Table B holds the same points as the rows below and some others, measured another way and shuffled. Each row below is followed by which row of B it is.
B:
0: -273  145  -157  125  -481  -161  286  -608  -225  274  -446  -269  81  -190  -305  231  -156  -22  72  106  32  -156  327  -122  286  79  -194  -9  -289  -331  -164  -259  -147  244
1: 87  41  351  -178  542  65  16  465  211  -183  -151  260  140  62  25  -418  439  136  -104  -229  251  -59  -409  326  -198  -315  162  204  312  373  154  574  287  83
2: 57  59  -53  262  39  -142  -8  -189  142  29  -1  -71  64  -103  31  -30  -243  100  -79  12  114  86  -151  39  165  -37  -23  15  -221  102  17  -31  -80  95
3: 102  203  -117  190  -127  -64  3  125  -152  198  -226  -9  174  -118  -55  247  -49  3  -249  50  209  138  160  -99  99  -84  -57  40  -53  -10  23  122  -116  12
4: 50  110  4  -56  137  18  -89  89  19  3  49  -137  24  -46  28  48  -44  -16  -94  -219  81  72  85  76  55  -33  55  -8  -24  60  207  -321  -63  -59
5: -38  153  54  -113  107  67  -28  133  -75  39  -52  -58  58  2  -34  71  -55  60  -133  -144  110  -5  162  127  -62  -41  -11  -9  118  37  188  -243  -41  -116
6: 27  13  -78  24  -47  -77  143  -202  -55  88  -245  24  -22  -111  -96  12  90  38  0  26  -9  -26  74  -32  141  -153  -31  -27  -102  -55  -143  174  -11  70
7: 108  123  -59  22  55  -10  -78  153  -92  83  -27  -72  57  -73  27  178  -33  -8  -181  -87  126  107  158  5  53  -62  -2  -2  -14  9  146  -168  -67  -69
8: 300  88  -154  -153  163  137  -100  474  -212  131  -48  100  25  74  95  206  309  -92  -86  -68  75  122  181  -169  -13  -230  6  21  194  31  -89  233  -49  -119
9: 60  76  -14  -54  133  -14  15  106  -51  52  -122  21  -56  -138  -30  32  119  -7  -151  -162  47  116  182  64  11  -172  41  -48  -3  4  140  -77  -14  -145
10: -127  91  55  -30  117  -39  181  -187  149  25  -246  43  -72  -108  -156  -224  71  45  19  -247  -12  3  -11  154  62  -181  66  -15  -94  68  39  36  -72  13
11: 405  -16  263  -153  640  131  -352  704  195  -343  351  124  158  93  358  -284  219  145  -234  -192  224  134  -409  223  -168  -228  255  66  340  511  282  226  307  -196
12: 62  43  -62  119  18  -80  27  -107  43  12  -60  -127  95  -117  68  -148  54  -7  84  -49  93  96  -104  -117  170  -127  -7  30  -144  56  -113  -13  41  40
13: -127  115  98  -177  87  74  51  -39  -55  27  -119  -1  -4  48  -132  69  -97  127  -101  -105  39  -157  155  237  -67  -17  -15  -33  130  9  153  -180  -49  -29
14: -36  7  3  19  -98  -84  160  -193  -138  106  -293  0  122  -6  -126  91  56  110  13  214  127  -230  -20  26  88  -55  -144  93  3  -90  -187  269  94  279
15: 151  55  -78  34  17  -80  -71  29  -72  93  -48  -121  46  -64  -24  287  2  -47  -154  -44  115  0  91  15  164  -3  -3  56  -121  -53  126  -108  -66  185
16: 72  89  -24  89  -34  -69  -29  -131  21  30  -66  -30  53  -39  -72  190  -219  115  -210  12  58  -45  22  114  141  17  34  -30  -100  57  102  -9  -111  109
17: 151  92  -80  84  -51  -67  -103  18  -68  72  -16  -164  138  -36  7  272  -84  -19  -146  5  146  -3  36  -34  189  37  -3  56  -108  1  83  -103  -65  185
18: -23  22  519  -137  346  -25  11  35  353  -478  -116  70  237  -157  25  -724  280  261  -138  -247  142  -86  -530  404  -28  -238  372  37  171  498  232  354  490  -17
19: 75  -19  -80  -17  116  -52  41  -94  43  37  -42  -108  -42  -61  30  -72  149  -66  144  -127  17  22  -43  -60  156  -129  -6  37  -137  -16  -84  -69  0  108
20: -20  -12  -40  -150  -34  -24  154  -169  -137  99  -256  -56  -13  -13  -134  90  217  -27  107  0  3  -194  111  -12  125  -94  -66  46  -22  -143  -147  76  42  215
21: 19  14  -64  -26  53  -65  134  -114  -67  120  -236  80  -115  -107  -126  99  89  30  -81  -29  -12  -23  164  71  65  -159  -39  -31  -71  -94  -15  90  -54  36
22: 177  -20  18  -198  445  65  -66  309  120  -50  77  -17  -74  27  133  -200  385  -123  125  -353  53  98  -121  24  6  -242  101  87  46  129  68  -29  61  -2
23: 29  92  7  50  -31  -30  0  -74  -22  18  -89  -77  144  -17  -28  48  -94  93  -79  29  116  -61  -40  34  103  -20  -11  28  -18  65  -7  24  -2  99
24: 81  4  -34  6  151  -43  48  -115  98  22  -83  97  -104  -28  -55  2  -29  85  -73  -80  -36  -14  -31  124  90  -134  43  -45  -86  71  1  126  -94  54
25: 119  78  -51  -49  131  -8  -30  133  -55  71  -89  36  -65  -104  -30  131  82  -15  -192  -150  32  110  190  63  35  -148  52  -49  -18  4  150  -48  -72  -100
26: -84  207  84  267  26  -50  13  3  52  -1  -81  17  203  -154  41  -197  -320  244  -221  40  234  182  -63  99  -64  -98  -38  -41  22  208  99  -38  11  -262
27: -160  47  -294  199  -554  -217  210  -858  -190  213  -263  -308  -89  -290  -226  312  -378  9  23  151  -177  -56  425  -168  420  111  -132  -216  -475  -366  -176  -469  -231  82
28: -52  60  322  -79  274  -15  13  -15  285  -315  -55  -28  145  -138  39  -569  152  159  -33  -273  103  7  -346  255  8  -186  248  11  64  354  175  62  286  -72
29: 31  -33  -41  45  208  -87  61  -174  183  -25  2  -86  -106  -135  54  -267  89  -29  150  -223  -17  116  -119  9  142  -182  42  -12  -209  61  -22  -133  -1  -1
30: -45  181  20  -87  -5  81  16  11  -55  3  -122  -15  53  -59  -58  -38  -56  84  -131  -146  15  52  182  56  1  -106  74  -106  91  85  76  -124  -64  -231
31: 17  175  -2  76  -84  26  -17  37  -71  -4  -77  -132  263  -60  65  -120  -43  72  -15  12  172  78  -36  -130  77  -79  -6  9  55  131  -89  -16  62  -107
32: -61  45  19  -5  106  -24  89  -128  48  18  -95  -60  11  -51  -16  -164  15  57  91  -90  58  -17  -44  50  48  -114  -41  16  -43  32  -33  -86  17  11
33: 100  36  -357  215  -169  -84  97  -179  -236  370  -163  46  -67  19  -65  443  -231  34  -26  286  33  11  253  -186  132  -44  -289  -21  -156  -231  -285  97  -284  102
34: -14  15  -35  128  97  -105  108  -165  87  47  -110  -44  -15  -139  10  -183  16  35  73  -68  74  86  -80  0  99  -160  -53  17  -163  26  -63  -25  12  14
35: -124  182  393  -35  207  -63  112  155  215  -183  -358  -6  306  -199  -110  -514  394  55  -111  -326  304  2  -333  245  -4  -226  222  195  79  304  237  292  312  136
36: 114  82  -247  172  -109  -39  -14  -76  -152  209  -22  -64  38  -2  36  275  -231  36  -40  156  72  69  151  -162  129  -22  -170  -30  -106  -82  -156  -67  -188  -2
37: -65  123  48  -23  13  23  15  4  -72  24  -70  -139  169  -13  12  -63  -43  69  14  -26  165  -40  13  14  3  -33  -65  44  70  43  12  -169  60  -22
38: -4  103  191  -161  319  51  90  280  57  -17  -265  218  24  -22  -100  -180  305  78  -147  -216  138  -17  -48  243  -138  -266  92  79  203  166  145  332  89  -24
39: -85  148  164  11  -82  -39  8  -103  19  -141  -119  -262  300  -168  16  -279  55  59  -2  -111  181  2  -119  -7  133  -44  100  30  -13  145  59  -169  220  -12
40: 73  25  -58  253  91  -173  75  -91  58  92  -155  89  -26  -206  -16  -17  -76  99  -168  47  112  152  -20  64  73  -177  -52  -10  -182  25  27  145  -24  -14
41: 115  141  -45  69  -52  12  -63  14  -26  -8  -45  -37  141  -52  26  42  -106  87  -156  -12  70  77  20  -39  118  -72  74  -59  -1  139  -6  54  -50  -82
42: 126  51  -118  -9  -14  -8  -8  -116  17  6  -44  -92  0  -68  10  -9  56  -33  31  -118  -53  65  30  -112  216  -117  86  -63  -120  46  -99  -16  -72  4
43: 78  113  -210  -28  87  104  24  72  -97  249  -56  139  -103  188  -63  304  -178  60  -45  14  -10  -27  187  5  -17  -79  -138  -23  66  -34  -111  80  -335  -5
44: 81  79  -48  7  31  -44  46  84  -129  113  -207  63  4  -132  -71  143  93  20  -193  -16  82  69  194  27  31  -155  -17  -18  -2  -40  59  89  -15  -58
45: 86  -27  -78  4  231  21  4  118  -50  56  77  -45  18  25  188  -158  93  22  195  22  125  73  -77  -109  -43  -172  -162  60  59  27  -173  -60  87  -95
46: -4  113  -10  36  -63  -6  41  -74  -73  44  -141  -25  119  -43  -39  27  -89  115  -83  53  91  -28  53  8  61  -66  -31  -25  24  39  -53  39  -7  -23
47: 21  59  -20  32  79  -70  83  7  -64  104  -203  80  -40  -138  -79  67  42  55  -168  -29  81  57  148  94  9  -157  -35  -20  -37  -34  76  51  -20  -54
48: -4  90  -58  162  -147  -123  65  -290  35  25  -149  -169  118  -167  -46  -51  -75  24  -3  -24  63  37  -40  -76  251  -46  24  -9  -223  22  -66  -52  -21  106
49: 111  128  -20  3  119  23  -111  165  -3  -10  44  -80  48  -91  72  21  -32  3  -161  -180  87  176  94  19  45  -94  81  -50  -1  108  176  -213  -49  -183
50: 16  53  -40  -42  -6  1  76  -99  -42  30  -139  -64  52  -50  -17  -83  104  16  81  -43  24  -20  21  -67  107  -131  -9  -6  -15  11  -134  32  23  15
51: -296  164  -172  225  -530  -259  360  -741  -124  256  -568  -245  2  -417  -369  102  -93  -66  1  -31  -45  13  378  -129  381  -23  -79  -95  -470  -318  -101  -248  -171  138
52: 151  -19  -113  79  231  -60  9  61  56  103  -11  36  -71  -13  61  8  73  -15  37  -60  82  87  -77  -15  68  -167  -73  68  -99  24  -60  89  -65  88
53: 375  122  141  -206  480  249  -251  819  38  -64  95  263  275  420  166  50  260  107  -159  -52  307  -106  -380  119  -182  -172  93  257  498  428  11  697  65  174
54: -29  112  42  65  47  -14  16  -41  23  -4  -60  -58  124  -45  14  -107  -114  119  -45  -21  132  19  -59  56  25  -67  -19  9  13  107  18  -55  20  -43
55: -79  98  284  -125  317  -22  -28  248  75  -97  -61  -134  160  -86  7  -206  203  14  -89  -279  290  -29  -117  267  -94  -77  54  169  103  129  365  -242  229  59
56: 186  27  202  -177  273  19  -140  304  47  -207  14  -56  152  -76  96  -146  324  9  -150  -207  152  3  -147  132  24  -149  210  67  130  216  226  63  271  14
57: 30  3  -475  270  -267  -209  174  -522  -156  401  -189  -110  -290  -220  -144  433  -248  -115  30  74  -154  150  453  -231  325  -50  -223  -149  -502  -394  -195  -301  -412  47
58: 215  109  -125  167  -74  -72  -153  29  -36  58  44  -166  165  -46  64  263  -151  -10  -171  20  145  80  -9  -98  229  34  24  32  -146  59  53  -71  -94  136
59: 88  135  0  -86  6  37  -39  179  -171  72  -143  -7  103  -25  -57  223  55  31  -221  -26  121  -17  194  43  15  -65  13  4  108  1  110  10  -11  -23
60: 148  53  -132  93  30  -42  -30  -175  143  -40  26  -73  -42  -124  56  -110  -50  -8  1  -175  -90  176  -41  -89  244  -142  145  -117  -213  131  -60  -44  -126  -81
61: 215  0  -158  72  107  -95  -44  -13  52  49  -6  -82  -68  -144  59  39  137  -113  -15  -165  1  176  15  -104  224  -160  72  -13  -226  9  0  -39  -73  43
62: -181  282  -135  157  -350  -62  122  -223  -209  293  -325  -173  154  -101  -234  336  -283  10  -151  31  151  -14  343  -58  148  87  -151  5  -136  -175  32  -254  -256  79
63: 135  87  -67  100  13  -59  -108  -24  34  18  52  -172  95  -54  48  123  -116  -8  -98  -82  104  61  -27  -19  190  10  41  17  -143  65  95  -171  -77  103
64: -37  181  68  35  -24  19  -2  52  -82  37  -133  -4  178  -26  -53  64  -167  164  -214  35  169  -26  70  109  -29  -27  -26  -7  112  89  92  -6  -11  -66
65: -61  45  -4  -82  31  -5  169  -146  -47  58  -250  59  -50  -82  -116  -91  117  63  24  -54  -22  -52  105  46  35  -179  -19  -44  6  -29  -102  99  7  -37
66: -182  79  -73  106  -307  -225  251  -572  -40  120  -414  -224  -21  -347  -270  30  31  -66  2  -107  -38  -20  220  -25  332  -44  5  -54  -390  -217  3  -221  -53  179
67: 232  -156  -395  148  9  -101  26  -170  -250  276  58  49  -243  -32  105  397  -170  39  37  335  -77  65  279  -197  99  -103  -310  -114  -168  -278  -295  -51  -155  -63
68: 10  89  8  -26  -69  2  37  -79  -96  40  -156  -38  136  20  -67  91  -37  102  -63  73  88  -134  27  25  82  -31  -32  17  51  20  -66  94  14  105
69: -33  41  21  -16  30  -43  57  -109  -45  74  -122  -62  66  33  -80  107  -66  86  -22  37  117  -165  -6  113  54  3  -93  76  -6  -30  13  -28  -6  208
70: -57  153  53  -27  149  34  -20  80  5  20  -25  -29  5  -80  -12  -43  -126  90  -155  -184  88  103  143  151  -69  -86  14  -62  50  78  222  -297  -61  -233
71: -123  52  -20  31  -130  -80  54  -371  -73  -28  -34  -245  -10  -242  -11  -64  -210  89  -24  -32  -36  44  222  17  127  -2  -23  -177  -157  -83  67  -528  42  -218

15  -6  282  -273  291  484  -185  98  260  -250  -82  324  53  -179  153  -358  349  231  -357  147  64  -19  -82  0  81  -86  -514  32 => 25
129  -277  138  -235  123  293  -422  -488  -54  272  -717  231  -29  1  -191  -64  186  -57  -224  229  118  -387  -198  -215  344  -201  -81  171 => 38
-165  -265  350  -107  177  -89  -427  -275  132  19  52  251  110  387  -12  105  226  107  153  2  3  -179  -440  20  -175  -120  -198  195 => 54
-118  84  -214  263  -380  45  50  -62  -400  193  21  -287  -79  68  -209  77  -115  -312  127  34  -45  -273  175  -147  213  -6  100  -310 => 4
-158  177  -348  301  -274  347  244  141  -79  200  235  -405  -190  -143  -82  -56  -50  -200  -97  -17  -132  32  399  -145  122  162  -142  -161 => 49
-118  -225  625  -359  389  219  -183  26  310  -493  -6  456  64  55  82  -366  212  260  -241  -98  122  24  -512  209  136  -173  -421  -209 => 56
-153  -13  72  28  27  409  65  80  227  -78  314  -107  -56  -126  38  -315  37  21  -212  -207  -91  163  -87  155  36  91  -331  -85 => 7
-70  -186  55  20  -70  177  -331  -308  -133  253  -219  103  2  157  -221  132  142  -119  142  62  -33  -365  -117  -212  231  -263  53  -136 => 5
20  244  -343  455  -675  127  319  -18  -275  -44  216  -589  -198  -232  -44  -182  -286  -477  41  153  -354  100  47  -121  351  -290  28  -113 => 55
-94  -38  18  31  -154  -182  -154  -312  -127  57  -166  -58  -29  293  -1  19  -52  -70  -38  172  -86  -210  -324  11  -22  -44  -127  270 => 34
-170  216  187  -142  28  170  -15  -44  102  -265  -256  253  -91  224  194  -261  -15  326  -309  205  -196  -121  -350  52  266  -310  -210  -84 => 22
-143  151  -237  331  -283  -55  218  -25  -247  394  -108  -424  -329  184  -193  251  -170  -296  43  272  10  -4  459  -421  272  77  214  -25 => 50
-32  -17  222  -169  187  363  -461  -65  258  -104  18  417  158  61  179  -67  494  288  -13  247  -152  -191  -215  -137  -83  -369  -440  210 => 70
-68  -152  534  -303  465  165  -609  -112  199  126  -42  486  178  349  37  24  420  337  27  95  232  -167  -190  -14  -182  -8  -168  160 => 43
-64  137  0  233  -160  -158  38  149  -385  262  181  -324  -76  188  -169  157  -65  -295  163  144  293  -32  472  -177  -36  350  151  -124 => 27
-26  -160  -136  189  -161  279  117  -71  -173  300  -103  -331  -226  -190  -337  20  -34  -420  -42  -4  136  -42  356  -297  376  89  45  -249 => 59
-166  244  -281  347  -282  259  83  42  -90  395  245  -391  -169  83  -82  73  -84  -138  63  34  -160  31  357  -181  91  82  103  -64 => 71
-13  29  -114  146  -344  -277  52  -187  -406  2  -220  -251  -93  140  -100  38  -148  -336  -2  276  20  -233  -50  -118  118  8  -60  92 => 52
-124  -196  701  -222  304  -138  -140  256  202  -723  507  330  194  105  173  -272  280  107  43  -74  212  170  -443  266  -238  -7  -552  -115 => 17
-125  330  -243  219  -377  -119  112  -84  -359  189  -93  -318  -126  267  3  -8  -265  -111  -78  216  -115  -183  72  -10  74  115  70  43 => 29
17  298  346  -219  329  346  -339  157  319  -72  96  318  106  117  372  -267  358  470  -247  350  12  119  -14  15  -199  -37  -366  397 => 10
5  -54  479  24  181  -45  -10  117  257  -100  355  -135  -97  80  78  -176  28  -72  -21  91  196  506  -58  10  -71  106  -108  265 => 14
-83  -188  672  -221  371  -166  -359  117  236  -407  318  409  171  257  160  -13  418  177  151  160  210  80  -306  4  -278  -99  -409  155 => 23
11  -437  276  -321  252  291  -338  -410  120  21  -497  291  11  -29  -164  -193  199  10  -295  -44  142  -292  -423  22  221  -85  -304  60 => 44
-205  -9  29  154  94  193  78  228  116  201  415  -225  -119  43  -82  58  122  -79  0  -96  154  195  399  -105  -139  388  -176  -28 => 41
-200  155  -14  296  -246  -43  283  305  -187  -76  653  -462  -56  36  -37  -141  -199  -262  69  -218  79  215  203  192  -134  410  -90  -251 => 63
-194  18  243  -148  435  650  -324  63  516  268  152  287  -21  120  100  -89  386  440  -184  -53  -24  95  95  -81  -59  27  -250  96 => 30
-233  91  -404  425  -530  -184  223  -365  -188  361  -190  -488  -369  327  -162  284  -330  -307  87  216  -386  -108  -41  -321  298  -219  203  150 => 45
-231  -200  630  -175  317  -125  -50  318  264  -662  688  217  187  122  167  -265  234  125  11  -249  218  236  -387  374  -380  217  -599  -119 => 58
-161  -9  368  -287  227  62  -45  51  129  -450  -36  287  59  138  184  -368  74  269  -357  -26  80  -71  -422  308  -34  83  -485  -59 => 61
80  -253  533  -370  347  136  -453  -296  262  -169  -321  419  91  99  93  -246  282  190  -220  193  108  -78  -539  48  50  -237  -339  336 => 1
28  -41  -182  195  -328  -192  101  -198  -407  204  -297  -360  -189  50  -211  142  -128  -453  -14  311  114  -180  199  -295  205  82  30  107 => 67
-170  -211  -99  146  -192  67  41  -152  -272  191  3  -253  -87  49  -332  21  -122  -352  32  -226  109  -237  28  -1  170  205  1  -333 => 11
-208  28  320  48  126  110  -134  64  414  -160  411  116  -50  231  198  -24  211  214  86  98  -215  261  -240  -66  -101  -271  -267  189 => 37
